Below are the code and all the weights of a small trained network. Each question names an input and a class and asks about switching units off, where a switched-off unit gives its printed mean instead of its output.

import numpy as np


def w(rows, s, z=0):
    codes = np.array(rows[::2]) - 128.0
    scale = np.full(codes.shape[1], s)
    scale[-1] = z or s
    return codes * scale


def norm(h):
    return h / np.sqrt((h * h).mean(-1, keepdims=True) + 1e-5)


def f(y):
    return y / 2 * (1 + np.tanh(0.7978845608 * (y + 0.044715 * y**3)))


def log_softmax(a):
    a = a - a.max(-1, keepdims=True)
    return a - np.log(np.exp(a).sum(-1, keepdims=True))


def net(x, mask):
    res = np.array(x, float).reshape(1, 6) / 4 @ E
    u = 0
    for l in range(2):
        y = f(norm(res) @ A[l][:, :-1].T + A[l][:, -1])
        res = res + np.where(mask[u : u + 10], y, B[l][:, -1]) @ B[l][:, :-1]
        u += 10
    return log_softmax(norm(res)[-1] @ U[:, :-1].T + U[:, -1])


A, B = {}, {}
E = w([
[192,2,92,203,155,95],'x0',
[129,159,109,173,95,60],'x1',
[148,163,212,204,195,154],'x2',
[93,157,59,114,252,84],'x3',
[130,130,127,132,128,128],'x4',
[47,91,153,148,132,117],'x5',
],0.0067)
A[0] = w([
[104,202,146,110,103,100,77],'L0N1',
[100,105,91,105,84,111,110],'L0N2',
[167,107,95,181,129,124,114],'L0N3',
[149,136,200,147,162,102,67],'L0N4',
[138,92,140,71,163,208,58],'L0N5',
[124,91,80,94,106,126,2],'L0N6',
[78,88,133,161,124,121,114],'L0N7',
[137,151,167,169,155,142,25],'L0N8',
[249,175,89,112,130,145,117],'L0N9',
[136,178,118,192,82,36,138],'L0N10',
],0.012,0.0042)
B[0] = w([
[155,136,178,76,150,154,198],'L0N1',
[110,159,123,194,120,155,206],'L0N2',
[155,178,177,70,133,116,218],'L0N3',
[111,161,61,173,109,160,177],'L0N4',
[116,61,116,137,196,186,202],'L0N5',
[131,140,79,219,115,153,153],'L0N6',
[114,172,193,107,127,88,188],'L0N7',
[138,156,58,187,87,157,153],'L0N8',
[15,105,171,167,121,86,254],'L0N9',
[113,28,122,94,196,246,236],'L0N10',
],0.011,0.0036)
A[1] = w([
[120,176,59,96,209,70,50],'L1N1',
[85,126,61,94,58,105,12],'L1N2',
[254,64,130,156,143,29,50],'L1N3',
[166,161,51,186,119,182,95],'L1N4',
[101,86,37,48,55,101,154],'L1N5',
[185,104,196,124,26,182,189],'L1N6',
[176,178,176,193,157,117,2],'L1N7',
[242,114,150,67,194,170,32],'L1N8',
[182,36,122,196,147,68,126],'L1N9',
[33,129,204,182,171,92,253],'L1N10',
],0.0092,0.0023)
B[1] = w([
[231,89,149,221,136,52,169],'L1N1',
[108,145,132,196,96,159,131],'L1N2',
[82,196,179,59,123,127,162],'L1N3',
[101,166,24,88,82,132,145],'L1N4',
[155,171,183,202,135,185,151],'L1N5',
[154,126,61,154,230,20,207],'L1N6',
[73,153,120,124,82,171,141],'L1N7',
[76,115,41,85,109,107,154],'L1N8',
[82,234,175,64,143,209,187],'L1N9',
[134,92,101,103,1,104,255],'L1N10',
],0.0095,0.0076)
U = w([
[107,245,212,20,153,145,121],'0',
[114,208,76,246,92,216,112],'1',
[114,104,93,101,117,118,251],'2',
[115,25,142,118,199,229,101],'3',
[199,100,125,153,176,17,119],'4',
[65,75,163,117,38,87,103],'5',
[227,98,79,69,66,159,26],'6',
],0.012)

Each question gives the input, the list of numbers given to net, and the class t.
The units are the neurons (one row each of A and B). Each row of codes is followed by its name. A weight is (code - 128) times the scale printed after its matrix; where a second scale follows, it is the last column's (A, B and U).
mask holds one flag per neuron, layer by layer. A switched-off neuron (its flag False) gives its mean, the last column of its row in B, instead of its output. The means were averaged over made-up inputs and are rounded, as every weight is.
A unit's drop is (log p(t) with every unit on - log p(t) with that unit switched off) / (log p(t) with every unit on - log p(t) with every unit switched off).
The circuit of an input: a set's keep is (log p(t) with only the set's units on - log p(t) with every unit switched off) / (log p(t) with every unit on - log p(t) with every unit switched off). Starting from the 12 units with the biggest drops (on a tie, the unit counted first), units are removed one at a time, each time the one whose removal leaves the highest keep (on an exact tie, the one counted first), for as long as the keep stays at least 0.8.
units of the circuit, in order: the units of the circuit, biggest drop first
most important unit: the unit with the biggest drop
top k neurons: the k neurons with the biggest drops, biggest first
top k neurons in layer l: the k neurons of layer l with the biggest drops, biggest first
input [5,-5,1,5,0,8], class 5: top 2 neurons in layer 0 -> [L0N10, L0N7]
input [-5,1,5,-2,7,-5], class 2: top 4 neurons -> [L1N10, L0N3, L1N9, L0N9]
input [5,-6,-4,8,5,1], class 4: units of the circuit, in order -> [L1N1, L0N10]
input [6,-5,4,4,-2,-8], class 5: units of the circuit, in order -> [L0N9, L1N10]
input [-4,-1,0,-7,6,0], class 4: most important unit -> L1N6
input [8,6,1,-2,3,2], class 0: top 2 neurons in layer 1 -> [L1N9, L1N3]
input [0,-6,2,-7,4,-8], class 5: top 2 neurons in layer 1 -> [L1N10, L1N1]
input [5,2,0,-7,3,4], class 4: top 2 neurons -> [L1N6, L0N9]
input [-4,-4,-5,0,-1,-7], class 5: units of the circuit, in order -> [L0N9, L1N9]
input [7,-1,7,4,4,4], class 0: top 2 neurons in layer 0 -> [L0N9, L0N2]
input [-7,-1,8,4,3,-7], class 1: top 3 neurons in layer 0 -> [L0N8, L0N3, L0N4]
input [-5,3,1,-1,7,2], class 2: units of the circuit, in order -> [L1N9, L0N10]
input [-6,-7,-8,1,5,-1], class 1: top 2 neurons -> [L0N10, L1N5]
input [0,-7,-4,4,-4,-1], class 3: most important unit -> L0N5
input [-4,-6,-6,0,2,6], class 1: top 2 neurons -> [L0N10, L0N9]
input [8,-5,7,-6,1,-3], class 0: units of the circuit, in order -> [L1N9, L0N10, L1N3]
input [-7,7,8,-6,-7,-5], class 1: top 4 neurons -> [L0N8, L0N4, L0N3, L1N9]
input [0,-5,0,6,-1,-8], class 5: top 4 neurons -> [L0N9, L1N10, L1N6, L0N10]
input [-7,6,6,5,-3,8], class 5: top 3 neurons -> [L1N10, L1N9, L0N3]
input [4,4,1,3,6,7], class 5: units of the circuit, in order -> [L1N10]
input [-6,-5,0,8,-1,-6], class 4: units of the circuit, in order -> [L1N1, L1N9]
input [-5,-8,-7,0,-4,-1], class 3: units of the circuit, in order -> [L0N5, L1N10]
input [-1,2,-7,8,2,0], class 4: top 2 neurons -> [L1N1, L1N9]
